Here is a tiny trained network, its code and every weight. The questions are about switching its units off for an input and a class, where a switched-off unit gives its printed mean instead of its output.

import numpy as np


def w(rows, s, z=0):
    codes = np.array(rows[::2]) - 128.0
    scale = np.full(codes.shape[1], s)
    scale[-1] = z or s
    return codes * scale


def f(y):
    return np.maximum(y, 0)


def log_softmax(a):
    a = a - a.max(-1, keepdims=True)
    return a - np.log(np.exp(a).sum(-1, keepdims=True))


def net(x, mask):
    res = np.array(x, float).reshape(1, 5) / 4 @ E
    y = f(res @ A[0][:, :-1].T + A[0][:, -1])
    res = res + np.where(mask, y, B[0][:, -1]) @ B[0][:, :-1]
    return log_softmax(res[-1] @ U[:, :-1].T + U[:, -1])


A, B = {}, {}
E = w([
[191,227,177,21,38,2,81,212,126,130,71],'x0',
[148,201,54,107,60,156,37,38,223,59,218],'x1',
[230,65,174,45,147,192,57,26,41,131,73],'x2',
[183,215,217,66,248,156,201,109,204,196,204],'x3',
[80,203,38,94,201,223,46,188,141,165,31],'x4',
],0.0056)
A[0] = w([
[123,80,159,146,163,103,176,185,71,163,70,14],'neuron 1',
[106,64,181,147,164,90,201,218,53,190,57,55],'neuron 2',
[186,196,153,36,74,50,108,190,125,124,79,37],'neuron 3',
[169,195,191,95,197,135,188,123,183,180,156,64],'neuron 4',
[223,87,169,51,141,191,78,34,59,141,81,57],'neuron 5',
[209,73,151,62,147,195,73,42,53,131,88,76],'neuron 6',
[184,52,217,165,60,54,195,60,121,85,205,76],'neuron 7',
[58,181,99,186,108,96,188,203,182,139,166,3],'neuron 8',
[91,170,79,119,176,200,82,153,144,145,74,34],'neuron 9',
[70,48,68,207,215,254,161,55,120,111,169,44],'neuron 10',
[160,77,184,151,86,91,167,93,111,92,177,21],'neuron 11',
[86,79,80,168,44,100,87,150,80,79,81,67],'neuron 12',
[98,80,88,176,52,110,96,140,83,84,79,43],'neuron 13',
[92,87,94,156,67,96,104,172,87,105,87,99],'neuron 14',
[27,186,89,201,107,79,201,228,201,136,189,67],'neuron 15',
[179,216,153,41,64,39,84,192,119,134,77,84],'neuron 16',
[92,188,65,101,188,214,49,180,138,167,36,90],'neuron 17',
[160,180,164,89,194,128,179,115,168,178,162,27],'neuron 18',
[89,72,83,173,49,105,95,142,72,79,87,58],'neuron 19',
[150,222,41,95,33,149,6,22,251,20,239,80],'neuron 20',
[94,96,93,152,73,114,107,135,82,92,95,37],'neuron 21',
[170,194,158,50,77,51,95,196,111,124,92,38],'neuron 22',
[156,184,182,91,191,142,174,133,162,175,174,41],'neuron 23',
[153,67,192,156,97,73,166,79,117,99,174,22],'neuron 24',
[161,191,186,90,201,133,182,130,163,168,186,65],'neuron 25',
[203,80,163,64,128,173,85,59,56,139,106,75],'neuron 26',
[95,77,93,167,66,108,100,139,91,79,81,57],'neuron 27',
[91,188,62,97,190,208,59,176,136,159,47,57],'neuron 28',
],0.006,0.0042)
B[0] = w([
[155,191,141,133,147,147,165,144,73,160,80,170],'neuron 1',
[159,215,156,139,184,166,185,132,40,180,51,207],'neuron 2',
[74,55,187,203,85,188,154,116,174,185,175,198],'neuron 3',
[195,59,79,74,178,171,60,81,165,132,121,201],'neuron 4',
[67,170,125,171,146,59,82,217,194,81,73,207],'neuron 5',
[59,183,132,176,139,60,90,208,194,83,71,206],'neuron 6',
[165,136,49,69,65,70,187,202,97,122,185,221],'neuron 7',
[92,168,133,160,147,72,80,207,180,86,70,173],'neuron 8',
[164,117,94,101,67,86,176,177,118,134,187,169],'neuron 9',
[63,40,226,219,40,182,168,123,187,228,193,209],'neuron 10',
[153,125,84,94,82,97,169,194,118,126,169,169],'neuron 11',
[193,81,94,77,188,186,71,85,167,135,135,192],'neuron 12',
[189,85,98,86,178,169,83,102,168,145,139,180],'neuron 13',
[164,110,106,93,172,158,91,99,146,126,119,181],'neuron 14',
[68,192,133,160,160,52,59,215,184,59,48,209],'neuron 15',
[58,63,201,200,71,185,158,91,164,199,184,217],'neuron 16',
[158,130,62,78,36,59,205,174,91,101,210,208],'neuron 17',
[190,64,88,86,173,167,70,106,156,138,118,179],'neuron 18',
[191,79,95,81,178,166,82,94,167,149,137,188],'neuron 19',
[160,216,171,145,213,175,209,170,1,209,12,255],'neuron 20',
[166,94,108,98,162,154,96,112,156,139,132,162],'neuron 21',
[70,76,171,178,91,173,146,114,162,174,157,193],'neuron 22',
[183,68,82,79,171,173,61,98,158,132,120,185],'neuron 23',
[149,132,81,107,88,103,166,179,119,133,166,175],'neuron 24',
[194,69,76,82,175,171,66,93,163,127,122,198],'neuron 25',
[73,168,116,162,139,77,99,221,178,96,94,194],'neuron 26',
[177,95,103,86,166,167,87,108,167,146,135,176],'neuron 27',
[174,122,75,80,43,61,198,184,95,111,208,196],'neuron 28',
],0.0063,0.0088)
U = w([
[178,86,91,55,176,181,43,91,169,126,139,123],'0',
[68,82,193,223,67,188,160,112,168,178,189,115],'1',
[68,162,124,171,144,29,70,172,181,65,73,122],'2',
[160,128,74,57,56,56,207,153,81,112,206,124],'3',
[148,178,153,141,185,178,190,129,1,169,42,133],'4',
[85,150,135,107,113,127,128,49,96,89,152,250],'5',
[114,144,146,130,118,122,108,39,88,42,150,88],'6',
[90,147,155,113,121,119,106,48,77,52,151,63],'7',
],0.0092,0.011)

Each question gives the input, the list of numbers given to net, and the class t.
The units are the neurons (one row each of A and B). Each row of codes is followed by its name. A weight is (code - 128) times the scale printed after its matrix; where a second scale follows, it is the last column's (A, B and U).
mask holds one flag per neuron, in row order. A switched-off neuron (its flag False) gives its mean, the last column of its row in B, instead of its output. The means were averaged over made-up inputs and are rounded, as every weight is.
A unit's drop is (log p(t) with every unit on - log p(t) with that unit switched off) / (log p(t) with every unit on - log p(t) with every unit switched off).
The circuit of an input: a set's keep is (log p(t) with only the set's units on - log p(t) with every unit switched off) / (log p(t) with every unit on - log p(t) with every unit switched off). Starting from the 12 units with the biggest drops (on a tie, the unit counted first), units are removed one at a time, each time the one whose removal leaves the highest keep (on an exact tie, the one counted first), for as long as the keep stays at least 0.8.
units of the circuit, in order: the units of the circuit, biggest drop first
unit that matters most: the unit with the biggest drop
top k neurons: the k neurons with the biggest drops, biggest first
drop when u is switched off: that unit's drop, to one decimal
input [7,-1,-5,-2,1], class 1: units of the circuit, in order -> [neuron 16]
input [0,0,6,-5,-6], class 2: top 2 neurons -> [neuron 6; neuron 5]
input [-7,3,8,-4,-6], class 2: units of the circuit, in order -> [neuron 6; neuron 5]
input [-6,2,7,-6,5], class 2: top 2 neurons -> [neuron 6; neuron 5]
input [-4,4,5,-2,8], class 3: units of the circuit, in order -> [neuron 17; neuron 28]
input [7,4,-4,4,-6], class 1: top 2 neurons -> [neuron 16; neuron 3]
input [0,-6,7,5,5], class 2: units of the circuit, in order -> [neuron 5; neuron 6]
input [7,7,-2,-3,1], class 1: top 4 neurons -> [neuron 16; neuron 3; neuron 22; neuron 2]
input [-3,8,0,1,6], class 4: top 2 neurons -> [neuron 20; neuron 7]
input [-3,-7,-4,-2,-6], class 4: top 2 neurons -> [neuron 2; neuron 17]
input [2,-4,-6,1,-4], class 2: top 2 neurons -> [neuron 15; neuron 20]
input [8,-6,8,-1,-6], class 1: top 4 neurons -> [neuron 16; neuron 3; neuron 22; neuron 15]
input [-6,0,-4,5,-7], class 3: top 2 neurons -> [neuron 7; neuron 16]
input [1,8,5,-5,-6], class 4: unit that matters most -> neuron 20
input [-5,6,-3,-3,-5], class 4: top 2 neurons -> [neuron 20; neuron 16]
input [7,-4,2,8,3], class 0: top 2 neurons -> [neuron 4; neuron 25]
input [1,-5,-5,5,6], class 3: top 3 neurons -> [neuron 17; neuron 28; neuron 20]
input [6,5,-1,7,-6], class 0: top 2 neurons -> [neuron 4; neuron 25]
input [7,-1,5,0,8], class 3: top 4 neurons -> [neuron 17; neuron 28; neuron 10; neuron 9]
input [-4,4,2,-3,-6], class 3: units of the circuit, in order -> [neuron 7]
input [2,-4,0,-4,-1], class 0: top 3 neurons -> [neuron 20; neuron 12; neuron 19]
input [-3,-2,4,2,4], class 2: drop when neuron 15 is switched off -> -0.1
input [-6,-2,4,4,2], class 1: drop when neuron 10 is switched off -> 1.2
input [8,-6,3,4,-3], class 1: drop when neuron 16 is switched off -> 0.1
input [-4,-3,-4,-6,-1], class 0: drop when neuron 26 is switched off -> 0.0
